In the rows, 128 means zero.
Known rows, with every way that one mark hangs from another:
J498(J914): [133 137 125 126 140 137 135  99 143 127 143 129 132 144 114 142 102 131
 113 138 134 134 157 115 136 105 122 140 110 108 142 132 116 146 149 132
 133 149 122 125 138 111 112 121 128 126 141 118 126 114 109 135 170]
J978(J540 J914(J564)): [133  89 119 160 149 140 126 157 162 147 163 109 129 153  95 131 152 152
 123 143  72 127 141 147 119 127 158 127 146  86 131 122 136 115 129 100
 152  79 118 103 100 150 176 174  86 101 139 186 163 110 128  81 151]
J978(J540 J865): [117 121 108 155 166 150 128 147 147 100 150 111 142 103 128 135 161 144
 103 112 107 103 101 133 112 150 117 117 146  79 112 143 115 123 148 117
 111  81 110 174 101  95 140 119 114 139 111 140 156 133 107 112 142]
J72(J148(J250(J378) J564(J498))): [121 138 117 132 154 123 136 147 112  86  76 154  74 154 131 131  80 125
  87 140 139 147 169 160  83 137 139 106 133  61 108 134 182  93 162 122
 152 159 135 116 137 137 156 118 151 137 174 176 126 162 138  87 170]
J250(J378(J72(J148(J564)) J241)): [131 166 132 117 187 143 145 148 141 100 129 151 111 147  95 163  87 136
  98 158 133 153 102 144 106 134 181  83 116  95 105 110 170 117 135 117
 165 177 109  76 154 109 114 135  94 116 166 158 144 133 125  94 188]
J148(J250): [115 128 135 126 131 140 118 157 121 148  93 125 129 125 152 116 106 116
 117 114 112 122 139 133 108 138 135 131 138 117 135 140 154 126 137 105
 133 156 122 120 135 129 146 122 156 141 135 147 130 132 141 122 110]
J241(J378 J540(J564)): [144 146 215 113  83 152  95 133 167 110 144 108  90 120 135 150 131 139
 114 147 116 127 129  98 138 110 131 129 122 117 180 143 119 110 112 147
 109 144 109 166 130 124  75 112 162 113 127 124 146  96 121  94 130]
J865(J239(J148(J564)) J978): [ 80 121 132 116 151 127 125 120 155 144 154 111 144 136 133 132 113 128
 114 122 145 111 153 145  65 122  77 160  56  71 121 115 164 121 167 152
  96 160  91 109  80 150 121 137 106 126 156  97 166 125 147  93 119]
J148(J72 J564(J498(J914))): [109 150 123 131 149 179 158  65 126  70 121 129 125 154  68 132  80 149
  96 157 134 126 170 163 121  90  91 135  89  36 115 156 150 144 164 148
 178 166 137 142 125  75 101 122 107 147 173 218 116 135 118 131 182]
J914(J564(J540(J239))): [140 142 173 120 143 173 155 136 131 154 109  84 117 128 122 135 118 150
 101 150  78 132 113 115 161 100 134 132 166 122 141 118 121  84 155 102
 183 100  90 104 120  72 120 135 103 114 187 194 101 151 120 112  95]
J241(J378(J72(J148)) J540(J239)): [164 131 249 127 144 159 119 124 131  88 161 125  31 113 127 196  87 174
  62 201 171 179 135  85 148 145  99  95 151 113 153 174 150  92  78 125
 154 120  80 103 174 111  11 135 118 133 137 145 138 104 102 105  98]
J250(J378): [151 150 103 111 134  73 129 143 128 141 116 123 125 127 149 132 140 124
 137 123 122 117 129 130 120 143 158 113 137 139 108 129 154 125 128 133
 126 160 137 122 136 167 136 122 134 118 127 122 121 113 125 109 170]
J378(J72): [133 127 151 129 150 117 132 131 136 128 135 122 122 144 102 136 113 149
 131 141 142 128 143 126 127 141 141 119 125 150 133 150 138 115 123 118
 137 134 106 117 132 122  95 153 115 137 138 137 141 118 104 128 137]
J978(J250 J865(J239) J914): [153  70 111 221 165 111  67 135 173 163 144 106 158 105 129 146 158 141
 101 106 126 125 134 136  70 176 163 147  96  75 135  89 151 131 171 116
 114 122 124  63  72 165  98 137  95  91  97 114 178  85 125 103 122]
J564(J148 J498 J540(J914)): [146 139 156 109 139 187 179 134 122 119 130 111 127 121 105 134 123 157
 122 144 107 148 103 136 112 121  85 158 125 145 168 109 116  86 185 115
 111 139 120 130 100  79 121 110  96 126 200 128 111 135 131  50 108]
J72(J148(J250 J564(J540(J914)))): [130 162 151  98 149 234 131 177 100 101  77 130 120 138 116 136  68 145
  46 135 104 152 145 152  86 106 159 120 111  66 152  74 142  73 191  99
 164 159 112 124  94  53 136  93 116 121 177 173 119 154 134  78 115]
J540(J564): [127 126 145 104 106 146 121 131 160 117 118 128 128 130 128 119 140 128
 146 127 111 108 139 125 133 116 149 122 120 131 158 107 111 133 125 124
 136 130 120 153 111 131 148 122 135 136 138 134 145 104 118 128 163]
J239(J865): [133 145 130 128 116 125 107 146 127 125 125 114 154 121 117 115 152 138
 135 142 126 119 134 123 128 135 126 116 123 127 151 134 134 121 143 121
 126 137 141 112 120 156 119 137 141 135 148 121 131 120 109 115  93]
J540(J239 J564): [125 117 177  98 124 129 136 121 158 131 105 120 107 104 146 134 129 128
 123 137 113 115 126 108 155 113 146 115 150 134 152 114 116 129 109 106
 155 135 109 135 139 131 135 126 136 150 152 159 134  84 117 137 156]
J148(J250 J564(J540)): [108 153 147 130 136 200 116 164 115 145  78 115 136 143 140 113  85 118
  79 112  90 121 131 147 108 101 150 126 129  71 132 114 141  80 197 118
 138 152 115 126 104  76 122 114 153 111 164 192 121 168 145  98 116]
J978(J540 J865(J239) J914): [122  79  95 199 176 141  92 141 164 129 166 101 159 117 112 146 179 136
  86 114  94 112 114 148  77 180 129 135 111  55 123 104 143 142 154 109
 102  81 108 140  79 140 138 141  93 122 107 129 178  91 125  76 143]
J72(J148): [142 130 127 129 143 154 140 128 112  86 127 151 100 128 113 142 116 133
  98 160 137 143 134 124 126 138 123 106 125 108 131 113 118 126 115 121
 153 105 123 121 140 123 131 121 129 125 127 125 128 139 125 121 128]
J865(J239 J978(J914)): [103  97 112 133 131 117 102 130 159 162 160 116 138 121 143 138 138 115
 127 127 128 117 137 131  93 151 130 155  72  94 149  93 159 144 142 135
 105 138 123  91  91 180 138 164 108 103  98  89 169  96 141  74 114]
J564(J148 J498): [125 107 135 154 125 135 170 112 129 121 147 132 107 128 118 128 124 133
 144 146 129 145 106 129 120 141  85 146 135 139 134 149 133 113 141 135
 110 125 123 113 136 127 134 138 126 123 181 133 136 148 141  94 126]
J540(J239(J148(J250(J378))) J564): [148 135 184  97 175  69 122 170 154 165  44 106  96 125 181 123 121 114
 124 125 121 107 167 113  98 155 156 116 169 144 121 138 179 124 127  75
 140 189  91  93 159 180 172  95 167 174 177 179 132  52 126  96 163]
J540(J239): [125 121 152 124 138 114 136 112 124 137 115 125 106 105 151 136 121 135
 105 133 125 138 118 113 145 134 115 121 153 131 123 130 137 129 119 112
 145 119 116 109 145 133 112 132 115 145 135 156 124 113 125 147 120]
J564(J148 J498 J540): [142 135 151 152 124 181 169 129 123 122 135 117 118 129 115 134 129 135
 126 150 111 132 101 123 136 133  66 150 146 132 145 137 113  90 179 129
 107 111 115 117 120  94 126 125 125 108 182 146 114 164 137  68 109]
J378(J241(J540)): [124 150 170 124 113 161 128 122 150 149 138 122 125 116 105 145 130 120
 119 137 104 145  52 115 130 110  95 125 137 112 142 137 147 135 119 150
 116 170 131 104 122  99 122 112 138 111 133 121 113 124 142  89  99]
J914(J564(J498)): [120 118 135 138 134 133 162 116 150 111 141 102 113 152  89 116 127 156
 152 145 126 136 159 149 130 117 102 150 135 109 139 161 137 104 146 123
 167 109 123 122 105 118 156 147 114 132 179 182 116 175 125 118 121]
J378(J72(J148(J250)) J241): [112 144 174 120 189 179 134 166 141 114 118 137 109 122  99 147  77 143
  98 151 143 153 111 138 106 166 142 111 127 106 147 136 154 154 124  82
 164 170  92  73 166  95 158 131 136 147 146 161 136 152 136 106 115]
J378(J241(J540(J239 J564(J148)))): [135 118 221 115 104 177 151 133 178 166 135 124  97  87 130 148 126 129
 121 143  72 136  15  78 148 110 103 121 168 129 167 108 138 127  98 126
 126 187  91  92 150 103 135 115 137 109 183 147 140  86 143  69 126]
J914(J564(J540)): [144 156 149 119 133 177 147 148 140 143 116  85 141 149 107 127 126 143
 125 140  83 120 128 126 146  97 142 147 137 115 149 114 106  81 166 120
 165 106 107 119  94  85 136 130 112 103 179 167 108 166 119  93 116]
J564(J148 J498 J540(J239 J914)): [149 139 193 112 145 179 187 123 123 136 119 107 104 107 123 139 122 163
 107 160 103 162  87 118 125 130  73 148 149 144 161 119 125  78 174 100
 125 138 105 110 119  66 104 109  86 142 215 161 107 118 122  64  98]
J239(J865(J978(J250(J378) J540))): [138 150  99  99 146  93 119 170 165 149 150 135 142  74 179 127 162 147
 129 145 112  88 100 122 118 164 145  98 127  75 148 137 173 121 149 120
  93 148 157  69 122 207 111 128 112 112 100  93 182  88  92  60 119]
J378(J241): [105 154 136 125 141 153 137 124 148 140 157 125 141 114 116 132 131 126
 135 131 111 135  70 140 130 133 119 125 121 123 132 124 129 160 132 122
 130 151 124  99 150 105 152 117 119 133 137 140 124 136 155 123 119]
J564(J540): [145 152 141 119 126 170 129 139 122 137 115 114 136 128 129 135 134 128
 110 134 110 118 117 122 141 115 126 140 131 125 137 122 110 108 167 131
 133 117 128 133 107  91 106 118 127 119 141 137 105 144 119  99 115]
J250(J378(J72(J148(J564)))): [146 143 126 129 173 120 135 144 116  91 128 150  94 160 106 145  84 140
  92 158 145 143 163 136 106 128 190  87 124 104 103 116 168  89 134 121
 165 153 113 106 144 133  92 148 111 113 151 145 143 122 106  93 197]
J564(J498(J914)): [117 127 132 133 139 148 156  73 150 100 145 129 107 146  96 133 108 138
 127 152 150 134 178 139 138 110  80 151 113  97 144 160 130 148 158 136
 138 142 127 127 128 103 120 124 130 149 158 135 121 133 109 129 172]

Rows:
[161 144 122 130 171 113 168 187 131 168  63 103 148 133 133 113  91 133
 126 137  72 108  92 103  96 147 200 119 160 102  88 147 195  95 119  90
 178 210 107  88 139 117 179 130 120  97 183 200 135 133 158  76 132]	J914(J564(J148(J72 J250(J378))))
[125 140 207 115 174 191 126 163 138 118 114 130  85 131  92 164  76 143
  85 161 133 155  94 114 103 136 116 109 147  98 150 139 179 124 111 104
 147 191  93  74 149  90 125 124 155 128 143 146 127 139 128  75  91]	J378(J72(J148(J250)) J241(J540))
[154 134 150 145 136 182 175 158 139 165 134  91 146 138 111 131 124 143
 129 142  74 124  84  99 142  99 136 148 138 133 145 115 106  68 167 121
 147 120  93 100 103  74 137 140 100  78 201 151 125 169 135  64 106]	J914(J564(J148 J540))
[129  96 155 146 128  95  88 149 139 184 125 130 122  77 169 130 135 150
 120 147 129 123 126 109 137 139 133 105 123  97 196 114 158 128 144 100
 126 151 155   4 126 196  97 166 110 112 104 121 175  64 104  84  62]	J540(J239(J865(J978(J250 J914))))
[170 164 149 129 165 216 178 125 138 134 124  86 160 144  74 135  87 154
 112 168  67 111 112  89 149  90 132 153 122  85 133 130 121 105 161 108
 190 163  89 113 118  21 126 125  88  81 211 193 120 139 118  83 148]	J498(J914(J564(J148(J72) J540)))
[144 153 200 103 166 101 133 131 152 168 122 110  93 112 122 167 111 135
 102 151 126 152  63  94 140 136 133  97 170 148 110 149 192 110 100 114
 140 209 102  65 167 114  83 132 112 133 148 152 116  73 106  77 140]	J250(J378(J72 J241(J540(J239))))
[132 102 198  96 123 156 183 117 155 127 113 124  96 104 124 124 117 156
 136 144 112 146 111 124 123 128  97 137 134 150 180 104 125 109 128  85
 137 162 108 135 123 109 146 116  98 164 210 153 139  77 123  89 146]	J540(J239 J564(J148 J498) J914)
[134 123 179  73 131 146 146 121 161 131 100 117 119 106 135 130 115 155
 121 128 109 129 125 132 135 117 148 120 129 143 171  87 120 126 117  90
 153 168 112 150 114 112 131 107 111 165 160 148 130  55 109 125 150]	J540(J239 J564 J914)
[132 165 143 124 135 184 151  88 142 102 134 111 118 151  91 139 115 136
 117 157 128 130 167 139 150 102  76 159 116  97 155 148 104 120 193 139
 129 121 126 130 121  82 106 108 128 132 173 150  96 143 102  98 158]	J564(J498(J914) J540)
[124 109 136 138 172  98 106 123 182 160 155 116 139 100 161 137 140 129
 139 129 170 113 143 121  76 162  72 172  64  93 143 115 173 134 158 130
 102 153 105  52 104 196 103 124  98 125 116  72 171 102 135 102  96]	J865(J239(J148) J978(J250))
[142 146 138 136 186 132 119 118 151 118 117  97 161 132  94 146 144 133
 119 153 137 109 143 129  75 180  86 153  87  95  93 139 177 154 123 128
 149 151  85 115 126 148 128 114 101 156 147 152 126 100 147 122 115]	J865(J239(J148(J72)))
[123 140 193 112 128 154 132 111 146 158 130 118 100  93 121 157 125 127
  94 146 109 155  50  98 146 110  84 120 164 115 135 135 154 127 100 123
 141 166 106  83 150  89 112 111 129 129 151 149 109 111 138 100  86]	J378(J241(J540(J239)))
[103 104 130  96 127 179 162 152 206 136 197 131 147  90 153 128 143 123
 134 130  78  74  72 106  98 162  99 145  95  79 155  98 140 140 125 132
  84 119  87 150 108 169 164 130 111 112 143  83 198 103 133  52 160]	J865(J239 J978(J540(J564(J148))))
[153 171 167  45 117 144 131 142 178 158 112 111 133 116 120 142 142 132
 135 123  86 127  64 120 108 104 167 118 126 136 160  80 152 124 122 117
 128 244 132 135 103 116 144  85 130 128 151 111 117  51 122  47 170]	J250(J378(J241(J540(J564 J914))))
[136 150 188  90 140 179 162 108 121 123  93  98 106 108 116 139 126 163
 103 158 122 151 125 152 133 124  77 147 141 133 164 123 122 100 174  98
 149 129 116 133 114  76 107 106  86 163 182 178  82 121 111  94  99]	J564(J498 J540(J239 J914))
[146 146 119 110 159 115 123 184 109 118  75 142  95 133 155 134  98 113
  93 142 134 135 147 123  97 159 165 107 148 104 113 123 174 124 127  98
 143 163 127 108 152 154 160 109 164 127 138 130 127 136 134  89 148]	J72(J148(J250(J378)))
[135 155 176 100 168 110 116 171 149 174  88 112 106 132 128 147 100 124
 112 131 119 141  81 112  99 142 157 120 163 136 128 159 205 117 118 110
 117 239 105  71 158 119 123 118 158 124 140 145 122 104 126  62 125]	J148(J250(J378(J72 J241(J540))))
[137 154 160 137 151 200 166 154 109 120  63 109 125 117 118 122 103 133
 105 151  96 108  99 120 109 155  81 146 147  92 129 161 147 105 168 106
 134 161 107 122 139  72 144 108 142 135 194 215 109 162 154  73  89]	J564(J148(J72 J250) J498 J540)
[138 120 176  91 117 156 162 113 144 126 125  93 102 158  72 135 128 173
 136 144 124 162 136 148 106  78  90 155 131 111 159 137 156  74 135 131
 153 155 121 128  69  88 132 130 105 125 185 141 104 132 110  66 102]	J241(J540(J914(J564(J498))))
[ 99 116 178 147 173 116 118 150 112 151  80 123 100 141 148 128  94 129
  89 121 124 136 167 134  84 125 111 125 142  92 102 146 182 100 153  96
 143 160  93  76 143 113 136 120 145 156 184 201 134 118 161 135 110]	J540(J239(J148(J250 J564)))
[129 164 171  76 122 136 107 176 176 170  78 112 114 112 145 131 120 104
 122 118  82 108  69 105 109 124 167 108 150 113 153 125 176 130 122 111
 121 231 127 111 138 131 174  90 191 121 151 139 126  91 138  56 155]	J148(J250(J378(J241(J540(J564)))))
[119 136 218  95 133 170 141 110 195 109 140 108  93 138  64 148 130 146
 145 158 133 127  93 123 137 114  94 134 133 128 183 151 140 126 121 133
 143 175 100 125 122 106 117 129 148 152 169 153 116 109 104  69 148]	J378(J72 J241(J540(J564(J498))))
[141 134 141 133 157 159 150 162 111 148  82 128 144 102 134 118  87 121
 108 129  94 111  85 103 104 157 133 126 145  98 113 148 170 128 112 102
 137 184 102 119 152  96 153 119 139 124 160 177 141 132 160 102 102]	J564(J148(J72 J250))
[135 123 172 118 119 158 147 162 164 127 150 126 132  76 136 126 160 150
 117 158  68 101  69  91 149 160 103  95 170 113 168 114 128 118 119  90
 118 107  92 125 152 156 140 132 126 136 188 155 175  71 107  80 127]	J978(J540(J239(J865) J564(J148)))
[131 149 151 125 128 177 163 125 150 118 116  82 120 152  82 122 132 152
 140 156 110 122 144 150 144 110 105 157 138 110 150 146 114  81 180 124
 163 100 117 126  95  84 135 135 119 124 195 187  92 184 123  91 111]	J914(J564(J498 J540))
[128 112 160 121 120 156 140 175 154 154  95 133 129 119 154 113  95 114
 130 112  86 108 107 103 110 129 151 130 140 132 163 113 137 116 132  95
 120 176 100 128 137 128 177 119 173 119 176 139 161 116 149  92 140]	J540(J564(J148(J250)))
[112 157 163 140 137 193 160  76 130 111 120 116  98 143  98 146  81 146
  74 159 113 142 155 151 155  78  76 136 127  67 144 140 120  96 204 133
 157 122 110 112 122  60  81 114 109 139 207 201 102 141 109 118 168]	J148(J564(J498(J914) J540(J239)))
[117 117 168  96 150 138 181 108 136 128 112  94 102 128  97 125 119 182
 130 149 127 162 152 153 127 109 111 146 142 122 144 128 145  93 138  91
 184 138 113 113 108  96 147 128  77 155 201 188 100 127 117 115 110]	J540(J239 J914(J564(J498)))
[156 126 177 137 142 169 182 146 131 166 123  91 122 114 129 136 111 149
 104 156  70 140  77  92 153 105 127 140 170 137 137 117 121  68 158 102
 161 118  82  79 126  74 119 141  96  95 209 180 121 150 137  83 102]	J914(J564(J148 J540(J239)))
[127  74 122 158 138 102  90 130 173 183 153 132 139 104 158 140 135 131
 123 125 133 125 137 134  88 160 137 154  67  80 168  85 168 133 152 131
 114 154 139  33  90 200 106 160  90  90  79  92 177  80 136  82 108]	J865(J239 J978(J250 J914))
